Below are the code and all the weights of a small trained network. Each question names an input and a target symbol and asks about switching units off, where a switched-off unit gives its printed mean instead of its output.

import numpy as np


def w(rows, s, z=0):
    codes = np.array(rows[::2]) - 128.0
    scale = np.full(codes.shape[1], s)
    scale[-1] = z or s
    return codes * scale


def f(y):
    return y / 2 * (1 + np.tanh(0.7978845608 * (y + 0.044715 * y**3)))


def softmax(a):
    e = np.exp(a - a.max(-1, keepdims=True))
    return e / e.sum(-1, keepdims=True)


def log_softmax(a):
    a = a - a.max(-1, keepdims=True)
    return a - np.log(np.exp(a).sum(-1, keepdims=True))


def net(x, mask):
    ids = ['βγζμστφ'.index(c) for c in x.split()]
    T = len(ids)
    res = E[ids] + P[:T]
    q, k, v = (res @ M[0].T for M in (Q, K, V))
    z = softmax(np.where(np.tri(T) > 0, q @ k.T / 3**0.5, -1e9)) @ v
    res = res + np.where(mask[0], z, O[0][:, -1]) @ O[0][:, :-1]
    y = f(res @ A[0][:, :-1].T + A[0][:, -1])
    res = res + np.where(mask[1:13], y, B[0][:, -1]) @ B[0][:, :-1]
    return log_softmax(res[-1] @ U[:, :-1].T + U[:, -1])


Q, K, V, O, A, B = {}, {}, {}, {}, {}, {}
E = w([
[76,110,155,137,149,138],'β',
[100,157,109,188,155,42],'γ',
[63,102,152,102,127,174],'ζ',
[106,102,129,146,187,140],'μ',
[141,45,99,118,165,102],'σ',
[79,89,82,171,105,156],'τ',
[197,131,126,137,195,252],'φ',
],0.017)
P = w([
[110,93,218,213,157,80],'0',
[116,101,197,204,155,88],'1',
[129,108,182,184,153,96],'2',
[123,106,158,169,152,101],'3',
[119,115,140,156,154,106],'4',
[120,125,123,140,157,111],'5',
[120,126,102,125,155,117],'6',
[113,141,87,115,156,122],'7',
[117,145,67,101,167,132],'8',
[107,152,51,95,170,131],'9',
[102,168,29,79,172,134],'10',
[96,175,17,66,174,146],'11',
[87,179,2,65,186,143],'12',
],0.0096)
Q[0] = w([
[85,145,73,164,9,87],'h1',
[207,172,189,28,52,77],'h1',
[94,182,143,154,140,87],'h1',
],0.014)
K[0] = w([
[102,126,146,85,191,142],'h1',
[121,81,255,152,104,123],'h1',
[105,103,143,85,131,131],'h1',
],0.024)
V[0] = w([
[153,176,160,170,162,220],'h1',
[61,153,102,201,9,194],'h1',
[170,228,109,225,164,95],'h1',
],0.014)
O[0] = w([
[182,201,129,176,159,252,163],'h1',
[23,162,2,177,51,169,138],'h1',
[142,239,142,116,164,77,254],'h1',
],0.0083,0.0027)
A[0] = w([
[101,48,94,191,185,175,188],'n1',
[117,71,65,160,121,165,2],'n2',
[130,124,229,59,2,208,17],'n3',
[115,194,173,106,63,90,99],'n4',
[154,183,107,159,133,157,85],'n5',
[85,226,172,72,55,135,134],'n6',
[129,181,75,89,131,100,125],'n7',
[70,118,107,170,104,100,188],'n8',
[81,150,154,66,122,134,158],'n9',
[172,147,125,133,127,168,12],'n10',
[236,114,140,103,56,156,52],'n11',
[101,160,109,145,114,153,54],'n12',
],0.014,0.0063)
B[0] = w([
[136,137,115,163,53,123,249],'n1',
[131,152,154,125,179,113,188],'n2',
[189,179,172,7,109,144,133],'n3',
[124,139,130,57,99,160,133],'n4',
[135,86,118,77,160,152,169],'n5',
[140,115,99,127,161,176,140],'n6',
[129,125,160,137,115,149,161],'n7',
[118,127,110,56,192,145,207],'n8',
[131,134,107,170,105,52,148],'n9',
[103,146,136,136,90,95,148],'n10',
[104,49,150,132,177,153,134],'n11',
[168,98,150,148,90,110,162],'n12',
],0.021,0.016)
U = w([
[84,164,182,141,110,128,157],'β',
[164,135,73,56,176,76,214],'γ',
[150,136,145,34,79,117,3],'ζ',
[254,142,95,127,149,160,155],'μ',
[186,70,118,68,104,53,62],'σ',
[140,115,51,59,73,124,218],'τ',
[85,99,156,89,109,143,44],'φ',
],0.0058,0.0042)

Each question gives the input, a string of symbols that net reads in full, and the target symbol t.
The units are the heads (3 rows each of Q, K, V and O) and the neurons (one row each of A and B). Each row of codes is followed by its name. A weight is (code - 128) times the scale printed after its matrix; where a second scale follows, it is the last column's (O, A, B and U).
mask holds one flag per unit, heads first, then neurons. A switched-off unit (its flag False) gives its mean, the last column of its rows in O or B, instead of its output. The means were averaged over made-up inputs and are rounded, as every weight is.
A unit's drop is (log p(t) with every unit on - log p(t) with that unit switched off) / (log p(t) with every unit on - log p(t) with every unit switched off).
The circuit of an input: a set's keep is (log p(t) with only the set's units on - log p(t) with every unit switched off) / (log p(t) with every unit on - log p(t) with every unit switched off). Starting from the 12 units with the biggest drops (on a tie, the unit counted first), units are removed one at a time, each time the one whose removal leaves the highest keep (on an exact tie, the one counted first), for as long as the keep stays at least 0.8.
circuit, biggest first: the units of the circuit, biggest drop first
unit that matters most: the unit with the biggest drop
k most important neurons: the k neurons with the biggest drops, biggest first
drop when u is switched off: that unit's drop, to one decimal
input β γ ζ ζ γ ζ μ ζ μ φ β, target μ: 2 most important neurons => n8, n5
input σ μ μ μ σ β μ μ φ, target φ: 2 most important neurons => n10, n11
input τ γ ζ ζ, target γ: circuit, biggest first => h1, n1
input σ γ φ, target γ: circuit, biggest first => h1
input σ γ φ τ μ ζ γ β ζ φ σ σ ζ, target σ: circuit, biggest first => h1, n9
input φ μ ζ ζ ζ φ σ, target μ: 2 most important neurons => n8, n9
input σ ζ β ζ ζ γ τ φ ζ, target μ: circuit, biggest first => h1, n6
input τ σ γ ζ, target γ: circuit, biggest first => n1, h1
input τ σ μ, target τ: circuit, biggest first => h1, n1
input β σ ζ σ ζ σ φ, target φ: 2 most important neurons => n11, n10
input σ σ μ, target σ: 2 most important neurons => n8, n2
input τ γ β, target γ: circuit, biggest first => h1, n1
input φ φ ζ μ γ φ φ μ τ, target μ: 2 most important neurons => n2, n12
input β σ μ ζ σ β β, target σ: circuit, biggest first => h1
input τ ζ β ζ φ, target τ: 3 most important neurons => n1, n5, n10
input μ φ σ φ γ, target μ: drop when h1 is switched off => 1.5
input φ τ β, target τ: drop when h1 is switched off => 0.8
input γ τ τ φ, target τ: drop when n1 is switched off => 0.3
input σ τ τ τ σ τ β β β φ μ, target μ: drop when n8 is switched off => 0.3
input μ γ τ, target γ: unit that matters most => n8
